Each row is followed by its class; each block has classes of its own.
[ 0 -3  2 -5 -3  4 -5  4  2  2 11  9  6 -6 13  0 -4 -1 -5  0  0  8] => Z_970
[-2 -3  2 -3 -7  4 -3  1  0 -3  8 -1  7 -3  5 -1 -3  1 -4  0 -6  1] => Z_953
[ 1 -2  3 -1 -6  3 -6  2  0 -2  9 -4  5 -2  6 -7  0 -3 -4 -1 -2  2] => Z_953
[ 4  1 10  2 -1  1 -2  1  0  0  8 -4  1  1  5 -3 -3  1 -2  3 -3  0] => Z_953
[ 1  0  1 -2  3 -1 -3 -3  1  2 10 -7  1 -5  0  0 -1  4  2  0  1 -4] => Z_869
[ 2 -5  1 -3 -5  2 -4  0  3  3 11  4  4 -6  1 -1  1  0 -3 -1  1  7] => Z_970
[ 0  0  1  1  3  2 -4  3 -3  0  1 -3  1 -4  4  0 -3  1  0 -3 -2  2] => Z_953
[ -3  -4  10  -4  -3  14 -12   0   3   4  20   3   8  -3   8   1  10   0
   3   2 -10  -1] => Z_869
[ -1  -1   1  -3  -6   4  -6  -3   0  -2   7   0   5  -3   7   0 -20   1
  -5  -1  -3   3] => Z_953
[ 3 -6  2 -2 -8  0 -8 -1  1  2 11  5  7 -4  4  0 -4  1 -3 -4 -2  5] => Z_970
[-4  0  6 -1 -6  0 -3  1 -1  1  7 -3  3 -1  1 -1  1 -1 -1 -3 -2 -1] => Z_280
[ 0 -1  7  0 -7  5 -7  1  0  3 14 -1  7 -5  5 -3 -4  0 -6 -1 -6  6] => Z_953
[ 0 -9  3 -3 -3  1 -2  3  2  2  4 -2  5  0  3  0  3 -4 -3 -2 -1 -2] => Z_280
[ 2 -1  2  0 -5  0 -4  0  2  2  8  2  4 -4  5  2 -4  0 -2 -6  2  3] => Z_970
[ 1 -4  4 -3 -9 -1 -5  1  3  3 13  4  2 -8  5  0 -4 -1 -2 -2 -3  5] => Z_970
[ -1   0  -4  -7 -10   9  -1  -2   1   0   0   7   2  -5   4   1   0  -1
  -6   1  -1   6] => Z_869
[-3  3 -2 -6 -2  3  4 -4  0 -2  3 -3  0 -4  6 -2  5  0 -3 -1 -2 -5] => Z_869
[ -4   4   8  -6 -10   8  -5   2   6   4  12   8  -3   0   5  -2   2  -3
  -6   2  -8   3] => Z_869
[ 0 -5  0 -2 -5 -1  0 -1  4  2  9  4  3 -8  2 -7 -4  0 -5  0  0  7] => Z_970
[ 2 -2  2 -3 -4 -2 -2 -1  0  1  6  2  3 -6  3 -6  1 -2 -2  0 -1  3] => Z_970
[ 3 -4  2 -2 -4 -3 -7  2  1  1  5 -6  3  0  2  0  1  1 -4 -4  0 -1] => Z_280
[ 3 -2  3 -2 -6 -4 -2  1  1  4  5  2  5 -4  7  1 -2  1 -1 -3  2  4] => Z_970
[-2  1  3 -6  0 -4 -7  1  4 -1  8  0  2 -2  5 -4  1 11 -8 -1  1 -6] => Z_869
[-4 -3 -2  3 -7  7  0  2 -1  0  1 -4  3 -3  9 -1  4 -2 -4  0 -4 -5] => Z_869
[ 0  2  4 -8  0  6 -7 -1  7 -4  8 -9  5 -1  0 -2  1  1  1 -2 -2  1] => Z_869
[ 2 -2  0 -5 -8 13 -5  1  2  2  5 -4  4 -1  6 -2 -1  2  2  0 -8  0] => Z_869
[ 3 -2  2 -1 -5 -3 -3 -1  2  0  7 -2  8 -1  3 -1  0  0 -5 -1  0 -1] => Z_280
[-3 -4 -4 -6 -3 11 -2  7  3 -4  0 -9  2 -7  5 -1  3  0  0 -1 -4  2] => Z_869
[-1 -5  4 -1 -1  5 -7  0  3  1 10  3  1  0  3  2  3  0 -1  0 -2 -2] => Z_280
[-8 -1 -3  3  3  1 -3  1 -1 -2  2  2  2 -4  5 -4 -3 -2 -2  0 -4  6] => Z_953

A new block, with new classes.
[ -1   1  -6   0  -3  -4  -1  -4  -1   1  -4   2  -1 -10   0  -6  -5  -5
  -5   0   1   8] => Z_3
[ 9 -1 -5  3  1  3 -3  3 -2  3  7 -3 -1  2  2  1 -8 -3  2 -4  5 -4] => Z_589
[-28  10  20   9  15  -3  -6  15  21 -17 -26  -2  16  -3   1 -20  -9   3
 -27 -31   0  -1] => Z_589
[  0   0  -2  -2   3   5   2   0  -1   1   3  -1   2  -4   4   0 -10  -6
  -6  -6   6  -2] => Z_3
[  7   1   0   5   0  -2   1   8   1   0   8   5   1  -4   5   3 -21   2
 -10   0  11  -3] => Z_318
[ 12  -7  -1  -1   3   0  -4   7   0   0  15  -1  -2   1   6   4 -14  -3
  -5  -4   9  -5] => Z_589
[  2   1   6   5   6  -4   0   5  -2   1   0   4   6  -2   5  -1 -15   0
 -11   2  11  -3] => Z_318
[ 4 -4  2  0  0  2  3  3 -1  1  2 -2  1  0  1 -2 -4 -6 -3 -3  2 10] => Z_3
[ 16  -4  -5   3  -1   3   3  -1  -2  -1  -1  -1   1  -5   1   3  -6  -6
 -12   3  -6   1] => Z_3
[ 7  0 -7  0 -1  6 -2  6 -3  2  9 -6 -1  0 -1  2 -6 -6 -2 -1  2 -3] => Z_589
[ 13  -2   0   2   2   3  -1   7  -7   7   2   1  -4  -1   7   4 -14   1
  -4  -5   8  -5] => Z_318
[20 -6 -9  0 -3 -4 -1  1 -9  9 14  3 -6  4  0  7 -6  0  4  0  5  0] => Z_318
[ -9   4  12   3   4  -1  -4   6   9 -18  -7  -1   7   2   2  -2  -5   7
 -11   4   2  -5] => Z_318
[  9  -7 -23  -4 -10   6  -8 -14  -9   6  17   1 -11  -5   2   1   2  -7
   6  -2   1   8] => Z_589
[ 5 -5 -4 -3 -2 -7  1 -3  1  6  9  3 -5  2 -4  2 -1 11 -1  2 -4  1] => Z_318
[  5 -10  -8  -3  -3 -11  -5   2  -4   0   8  -1  -3   1  -1   1   1   1
   1   7   1   5] => Z_318
[  8   1  -7   2  -6  11   0   0  -2  10   8  -2  -6   0   5   4 -20  -5
  -9   0  18 -17] => Z_589
[10 -1  0  0 -1 -5 -3  6  1  5 10  1  2  1  0  7 -9  6  5  1 15  0] => Z_589
[ 14  -1  -6  -1   2   4  -3   4   0   2  14  -1   4   3   2   4  -9 -13
   6  -5  10  -9] => Z_589
[ 6 -3 -2  4  2 -1 -8  3 -6 13  5  1  1 -1  4 -3 -9  3 -5  6  7 -4] => Z_318
[13 -2 -5  1  2 -1  3  4 -1  1 15 -2  0  4  4  4 -9 -5  1 -5 -2 -3] => Z_589
[  2  -3   1   4  -2   1  -3   6  -3   4   8  -2   3  -2   1   3 -12  -2
  -4  -1  12  -2] => Z_589
[ 17  -7 -14  -5  19   3   0  -4  -8   3  25  -2   3   6  -2   4   2  -7
   7  -4   4  -1] => Z_589
[  5   0   5  -2   1  -6  -3   4  -4   2   9   1   4   0   2   2 -11   3
   6   0   7  -4] => Z_318
[ 1  1 -8 -8 -1 -1 -4 -4 -3 -3  3  0 -5 -2 -1 -5  6 -2  0  2  0  3] => Z_589
[ 1  1 -3  0  3 -3  1 -3 -5 -2 -2  0 -9  8 -1  5 -3  0 -9  9  3  2] => Z_318
[  1   6   3   4   4   8  -6   9   1  -1  -6   3   5  -1   2  -1 -16 -10
 -10  -2   9 -11] => Z_3
[  3  -3  -7   2  -1   2 -11  -1   3   1   8  -1   0   2  -1  -1  -6  -8
   5  -4   0   0] => Z_3
[  8  -1  -2  -5   0   3   1   3   4   6   7   2   1  -2   1   2 -19  -9
   4  -7  10  -7] => Z_3
[-8  0  6  0  3 -6  5  4  7 -6  0  0  5  1 -1 -3  2  4 -6  4  3  6] => Z_589

Next block, with new classes.
[-5 -4 -3 -1 -4  0 -1 -5  2  3  4  0 -2 -1  1  4  1  1  9 -2  0 -2] => Z_701
[-3 -3 -1  1 -6  0 -2 -1  0 -1  1 -1 -1  1  2  3  2  1  8 -4  0 -2] => Z_701
[-3  1  0  1 -6 -5  0 -1 -2  2  1  0 -2 -4 -2 -7  1 -2  7 -1  0 -5] => Z_479
[ 0 -2 -1 -2 -3 -4  0 -3 -3  2  2 -1 -1 -2 -1 -3  0 -1  4  0 -1 -4] => Z_479
[-2  0 -1 -3 -1 -1  0 -2 -1  0  1 -2 -3  2 -2  0  0 -2  5 -2 -1 -4] => Z_701
[-3  1  0 -1 -5 -3  2 -3 -3  2  2  0 -4 -2  0 -4 -2 -1  4  0 -1 -5] => Z_479
[-2  2 -1  1 -9 -8  1 -2 -2  2  1 -1 -3 -2 -3 -6 -1 -2  7 -1 -2 -4] => Z_479
[-3  0  0  1 -3 -6  0 -4  0  1  1 -4 -4 -6  2 -5 -2 -2  1  1  0 -5] => Z_479
[-3  1  0 -2 -4 -4  0 -4 -4  5  0 -1 -2 -2 -3 -5  1 -1  5  0 -1 -2] => Z_479
[-4 -1 -1  0 -3 -3 -1 -3 -3  1  1  0 -2 -1  1  0 -2  1  7 -2  2 -2] => Z_701
[-2  3  4 -1 -5 -4  1 -5 -3  2  0 -1 -4 -2 -1 -7 -9 -2  7 -7  3 -1] => Z_479
[-2 -3 -1 -1 -1 -4 -1 -6 -1  1  3  0 -5  0  4  3  5  0  8 -3  0  1] => Z_701
[-4 -2 -2 -1 -3 -2 -1 -3  0  1  1 -3 -3 -2  0  0  1  1  5 -2 -3 -1] => Z_701
[-4  0 -1 -1 -1 -2  0 -3 -2  2  6 -1 -4  0  3  3  2  0  7 -3 -1 -2] => Z_701
[-6 -2 -1  0 -1 -2 -5 -5 -1  1  2  0 -2 -3 -3  6  2  1  9 -4  0  0] => Z_701
[-1  2 -2  1 -5 -5  1 -2 -4  3  0  1 -4 -3  0 -5  1 -2  5 -1 -4 -4] => Z_479
[-3 -2 -1 -1 -5 -5 -4 -2  0  3  2  4 -2 -4  0 -1  1 -1  8  4  0 -1] => Z_479
[-2  1  5  2 -4 -3  0 -4 -3  3  2 -1 -4  0  0 -3 -1 -1  4 -5  1 -4] => Z_479
